Below is a small trained network, with its code and all its weights. Each question gives an input and a target symbol and asks what happens when units are switched off, that is, made to give their printed mean instead of their output.

import numpy as np


def w(rows, s, z=0):
    codes = np.array(rows[::2]) - 128.0
    scale = np.full(codes.shape[1], s)
    scale[-1] = z or s
    return codes * scale


def softmax(a):
    e = np.exp(a - a.max(-1, keepdims=True))
    return e / e.sum(-1, keepdims=True)


def log_softmax(a):
    a = a - a.max(-1, keepdims=True)
    return a - np.log(np.exp(a).sum(-1, keepdims=True))


def net(x, mask):
    ids = ['γδεζθλξτφω'.index(c) for c in x.split()]
    T = len(ids)
    res = E[ids] + P[:T]
    u = 0
    for l in range(2):
        r = res
        for j in range(3):
            rows = slice(4 * j, 4 * j + 4)
            q, k, v = (r @ M[l][rows].T for M in (Q, K, V))
            z = softmax(np.where(np.tri(T) > 0, q @ k.T / 4**0.5, -1e9)) @ v
            o = O[l][rows]
            res = res + np.where(mask[u + j], z, o[:, -1]) @ o[:, :-1]
        u += 3
    return log_softmax(res[-1] @ U[:, :-1].T + U[:, -1])


Q, K, V, O = {}, {}, {}, {}
E = w([
[245,112,129,108,194],'γ',
[117,203,136,99,12],'δ',
[104,248,149,152,152],'ε',
[91,174,194,135,239],'ζ',
[45,111,109,44,167],'θ',
[110,82,199,91,1],'λ',
[97,33,167,171,84],'ξ',
[110,107,46,211,133],'τ',
[220,113,41,179,146],'φ',
[160,135,66,31,155],'ω',
],0.01)
P = w([
[239,86,222,135,118],'0',
[241,80,198,134,129],'1',
[222,132,121,144,174],'2',
[225,128,221,104,135],'3',
[184,100,145,76,86],'4',
[246,113,170,98,174],'5',
],0.0014)
Q[0] = w([
[136,104,202,77,160],'L0H1',
[39,81,126,255,116],'L0H1',
[48,165,104,149,19],'L0H1',
[97,208,73,59,99],'L0H1',
[229,127,218,141,132],'L0H2',
[55,128,84,196,115],'L0H2',
[155,191,222,111,147],'L0H2',
[200,140,202,41,172],'L0H2',
[43,178,230,27,150],'L0H3',
[218,35,17,192,53],'L0H3',
[82,169,229,125,171],'L0H3',
[87,55,134,23,123],'L0H3',
],0.0084)
K[0] = w([
[117,97,138,54,142],'L0H1',
[65,189,202,210,154],'L0H1',
[79,195,40,201,143],'L0H1',
[95,102,22,155,80],'L0H1',
[215,69,131,129,228],'L0H2',
[71,80,164,138,28],'L0H2',
[131,60,100,165,191],'L0H2',
[192,157,91,135,206],'L0H2',
[62,202,232,2,160],'L0H3',
[206,36,37,220,28],'L0H3',
[97,153,201,72,216],'L0H3',
[91,87,112,39,90],'L0H3',
],0.01)
V[0] = w([
[240,69,221,39,88],'L0H1',
[109,127,144,121,187],'L0H1',
[110,141,54,210,68],'L0H1',
[159,188,134,206,129],'L0H1',
[177,145,146,130,107],'L0H2',
[77,172,121,102,76],'L0H2',
[254,142,197,79,244],'L0H2',
[28,107,98,159,13],'L0H2',
[192,129,93,159,107],'L0H3',
[173,106,66,201,116],'L0H3',
[89,185,184,102,202],'L0H3',
[206,135,218,70,182],'L0H3',
],0.0068)
O[0] = w([
[67,131,26,180,91,220],'L0H1',
[138,62,131,98,124,133],'L0H1',
[165,182,208,139,134,73],'L0H1',
[108,115,203,186,137,132],'L0H1',
[135,130,103,187,125,154],'L0H2',
[193,140,163,107,191,89],'L0H2',
[59,134,19,151,83,254],'L0H2',
[183,146,221,113,159,32],'L0H2',
[184,114,109,174,134,137],'L0H3',
[206,76,148,183,127,126],'L0H3',
[1,138,139,106,141,153],'L0H3',
[27,166,65,176,82,194],'L0H3',
],0.0062,0.0022)
Q[1] = w([
[188,50,139,155,45],'L1H1',
[94,162,181,192,176],'L1H1',
[106,136,149,93,55],'L1H1',
[145,198,190,125,39],'L1H1',
[149,219,122,201,35],'L1H2',
[147,89,116,18,177],'L1H2',
[87,68,184,145,152],'L1H2',
[132,190,108,191,110],'L1H2',
[99,142,120,134,221],'L1H3',
[72,144,112,152,221],'L1H3',
[147,140,60,143,60],'L1H3',
[100,220,98,166,253],'L1H3',
],0.0073)
K[1] = w([
[83,199,134,134,186],'L1H1',
[110,65,104,66,96],'L1H1',
[160,134,92,178,195],'L1H1',
[123,92,90,108,227],'L1H1',
[108,255,144,152,77],'L1H2',
[187,47,137,135,134],'L1H2',
[96,103,88,86,150],'L1H2',
[78,227,181,113,131],'L1H2',
[130,154,80,200,200],'L1H3',
[156,162,82,215,208],'L1H3',
[134,141,206,145,92],'L1H3',
[116,180,110,197,217],'L1H3',
],0.0088)
V[1] = w([
[176,114,130,74,21],'L1H1',
[76,58,194,115,65],'L1H1',
[108,80,180,194,91],'L1H1',
[181,40,93,191,154],'L1H1',
[139,1,111,90,189],'L1H2',
[141,205,169,150,77],'L1H2',
[92,145,132,160,193],'L1H2',
[151,40,115,96,118],'L1H2',
[120,158,159,50,12],'L1H3',
[143,135,86,105,207],'L1H3',
[109,74,135,122,59],'L1H3',
[104,37,134,110,157],'L1H3',
],0.0075)
O[1] = w([
[193,196,118,148,1,119],'L1H1',
[28,84,189,121,10,142],'L1H1',
[77,80,210,202,77,152],'L1H1',
[229,58,124,179,146,126],'L1H1',
[172,69,91,48,29,5],'L1H2',
[91,183,135,157,170,147],'L1H2',
[102,50,139,134,194,155],'L1H2',
[173,125,125,55,45,58],'L1H2',
[143,225,118,201,104,222],'L1H3',
[176,83,104,67,164,31],'L1H3',
[126,148,144,198,65,232],'L1H3',
[176,47,139,118,46,112],'L1H3',
],0.0065,0.002)
U = w([
[142,96,52,194,152,2],'γ',
[119,208,159,122,180,97],'δ',
[67,118,166,107,206,133],'ε',
[48,76,138,65,145,179],'ζ',
[129,155,103,2,112,170],'θ',
[102,180,165,136,74,129],'λ',
[96,85,193,146,55,123],'ξ',
[152,59,224,128,149,230],'τ',
[189,90,138,173,184,134],'φ',
[144,162,27,81,131,68],'ω',
],0.0081,0.0048)

Each question gives the input, a string of symbols that net reads in full, and the target symbol t.
The units are the heads (4 rows each of Q, K, V and O). Each row of codes is followed by its name. A weight is (code - 128) times the scale printed after its matrix; where a second scale follows, it is the last column's (O and U).
mask holds one flag per head, layer by layer. A switched-off head (its flag False) gives its mean, the last column of its rows in O, instead of its output. The means were averaged over made-up inputs and are rounded, as every weight is.
A unit's drop is (log p(t) with every unit on - log p(t) with that unit switched off) / (log p(t) with every unit on - log p(t) with every unit switched off).
The circuit of an input: a set's keep is (log p(t) with only the set's units on - log p(t) with every unit switched off) / (log p(t) with every unit on - log p(t) with every unit switched off). Starting from all 6 units, units are removed one at a time, each time the one whose removal leaves the highest keep (on an exact tie, the one counted first), for as long as the keep stays at least 0.8.
circuit, biggest first: the units of the circuit, biggest drop first
most important unit: the unit with the biggest drop
which heads matter: for each layer, one digit per head in row order, 1 if its drop is at least 0.15 and else 0, layers parted by /
drop of u: that unit's drop, to one decimal
input γ φ δ, target δ: circuit, biggest first	[L1H2; L0H1]
input λ ζ δ γ, target γ: which heads matter	110 / 010
input τ λ ζ, target ζ: which heads matter	001 / 001
input ω ω δ ω, target ω: circuit, biggest first	[L1H1; L0H1; L0H2]
input ω δ γ, target ω: circuit, biggest first	[L1H1; L0H2]
input τ τ φ, target φ: which heads matter	001 / 100
input φ θ γ γ, target γ: circuit, biggest first	[L0H2; L0H3]
input τ γ τ ω θ γ, target ω: circuit, biggest first	[L0H2; L0H1]
input ζ τ ζ, target ζ: most important unit	L0H1
input ξ ζ ε, target ε: circuit, biggest first	[L1H2; L0H3]
input λ λ ξ τ τ, target τ: circuit, biggest first	[L0H2; L0H3]
input λ λ ω, target λ: circuit, biggest first	[L1H1; L1H3]
input δ δ ε, target δ: circuit, biggest first	[L1H2; L0H1; L1H3]
input δ φ λ τ, target φ: which heads matter	011 / 000
input λ τ θ θ θ, target θ: most important unit	L1H2
input ξ φ φ λ γ τ, target φ: drop of L0H3	0.6
input δ θ θ λ δ, target δ: drop of L0H1	0.2
input τ θ τ, target τ: drop of L1H3	0.1
